Below is a small trained network, with its code and all its weights. Each question gives an input and a class and asks what happens when units are switched off, that is, made to give their printed mean instead of their output.

import numpy as np


def w(rows, s, z=0):
    codes = np.array(rows[::2]) - 128.0
    scale = np.full(codes.shape[1], s)
    scale[-1] = z or s
    return codes * scale


def f(y):
    return y / 2 * (1 + np.tanh(0.7978845608 * (y + 0.044715 * y**3)))


def log_softmax(a):
    a = a - a.max(-1, keepdims=True)
    return a - np.log(np.exp(a).sum(-1, keepdims=True))


def net(x, mask):
    res = np.array(x, float).reshape(1, 8) / 4 @ E
    y = f(res @ A[0][:, :-1].T + A[0][:, -1])
    res = res + np.where(mask, y, B[0][:, -1]) @ B[0][:, :-1]
    return log_softmax(res[-1] @ U[:, :-1].T + U[:, -1])


A, B = {}, {}
E = w([
[86,113,19,66,132,116,97,92,114,130],'x0',
[118,124,134,131,129,122,122,128,122,122],'x1',
[106,105,123,165,87,55,152,127,126,251],'x2',
[131,124,125,137,133,140,111,139,115,140],'x3',
[139,75,119,134,215,118,203,122,55,122],'x4',
[118,120,135,129,130,121,120,131,123,122],'x5',
[119,117,135,132,134,122,115,132,123,126],'x6',
[134,135,129,141,121,119,122,107,112,117],'x7',
],0.019)
A[0] = w([
[158,115,134,142,217,181,162,129,105,51,178],'N0',
[129,178,173,144,73,149,54,127,201,120,253],'N1',
[88,154,47,45,125,142,58,82,136,103,190],'N2',
[102,113,92,82,137,144,128,127,132,78,143],'N3',
[158,195,188,132,141,191,90,167,155,33,255],'N4',
[84,118,12,125,168,61,154,116,88,169,112],'N5',
[162,122,115,125,158,172,118,137,130,65,190],'N6',
[136,112,196,192,135,126,205,160,101,159,195],'N7',
[98,115,121,110,163,144,167,132,99,110,111],'N8',
[124,178,181,153,118,145,136,173,110,121,194],'N9',
[90,145,119,135,10,99,100,126,160,152,160],'N10',
],0.011,0.0083)
B[0] = w([
[62,98,126,68,162,149,213,85,107,105,221],'N0',
[168,121,146,106,54,97,100,229,117,122,218],'N1',
[109,152,35,57,104,200,71,142,109,114,230],'N2',
[113,140,114,76,115,155,114,115,72,141,177],'N3',
[155,89,134,91,123,107,156,188,144,13,251],'N4',
[172,11,80,110,46,104,158,173,91,121,214],'N5',
[75,134,119,91,142,159,164,104,105,85,198],'N6',
[141,153,196,178,190,50,189,97,226,134,211],'N7',
[156,127,124,90,128,120,145,71,106,152,161],'N8',
[144,128,147,138,94,96,180,146,180,109,176],'N9',
[100,137,99,169,61,125,82,180,188,224,195],'N10',
],0.012,0.026)
U = w([
[191,51,119,118,60,81,148,185,105,63,255],'0',
[61,135,186,149,196,142,174,71,141,50,142],'1',
[134,204,210,209,89,75,83,179,168,188,112],'2',
[148,109,168,235,184,65,165,52,155,179,39],'3',
[82,198,90,101,106,203,11,148,122,67,100],'4',
[83,108,89,88,141,169,133,47,51,138,45],'5',
[41,105,66,172,79,155,59,133,148,213,137],'6',
],0.011,0.003)

Each question gives the input, the list of numbers given to net, and the class t.
The units are the neurons (one row each of A and B). Each row of codes is followed by its name. A weight is (code - 128) times the scale printed after its matrix; where a second scale follows, it is the last column's (A, B and U).
mask holds one flag per neuron, in row order. A switched-off neuron (its flag False) gives its mean, the last column of its row in B, instead of its output. The means were averaged over made-up inputs and are rounded, as every weight is.
A unit's drop is (log p(t) with every unit on - log p(t) with that unit switched off) / (log p(t) with every unit on - log p(t) with every unit switched off).
The circuit of an input: a set's keep is (log p(t) with only the set's units on - log p(t) with every unit switched off) / (log p(t) with every unit on - log p(t) with every unit switched off). Starting from all 11 units, units are removed one at a time, each time the one whose removal leaves the highest keep (on an exact tie, the one counted first), for as long as the keep stays at least 0.8.
circuit, biggest first: the units of the circuit, biggest drop first
top k neurons: the k neurons with the biggest drops, biggest first
drop when u is switched off: that unit's drop, to one decimal
input [1,7,6,5,0,-1,6,-6], class 6: circuit, biggest first	N4
input [0,-5,3,-4,7,2,5,0], class 3: circuit, biggest first	N4, N7
input [1,1,1,-4,-4,6,-3,0], class 6: circuit, biggest first	N10, N4
input [1,8,-4,-8,-4,-5,4,2], class 4: top 2 neurons	N5, N2
input [0,-3,5,-5,5,5,7,1], class 3: top 4 neurons	N4, N7, N1, N2
input [-2,-7,-6,-7,1,-3,5,-3], class 1: top 3 neurons	N5, N0, N6
input [1,-5,-5,-8,0,-5,6,2], class 4: top 2 neurons	N5, N7
input [8,-4,8,-7,-1,-7,3,4], class 6: top 2 neurons	N10, N4
input [3,6,2,7,-7,4,7,-7], class 6: drop when N10 is switched off	0.5
input [-8,7,0,-6,7,-8,-4,-4], class 1: drop when N0 is switched off	0.3
input [5,7,6,1,-1,7,5,5], class 6: drop when N4 is switched off	0.4
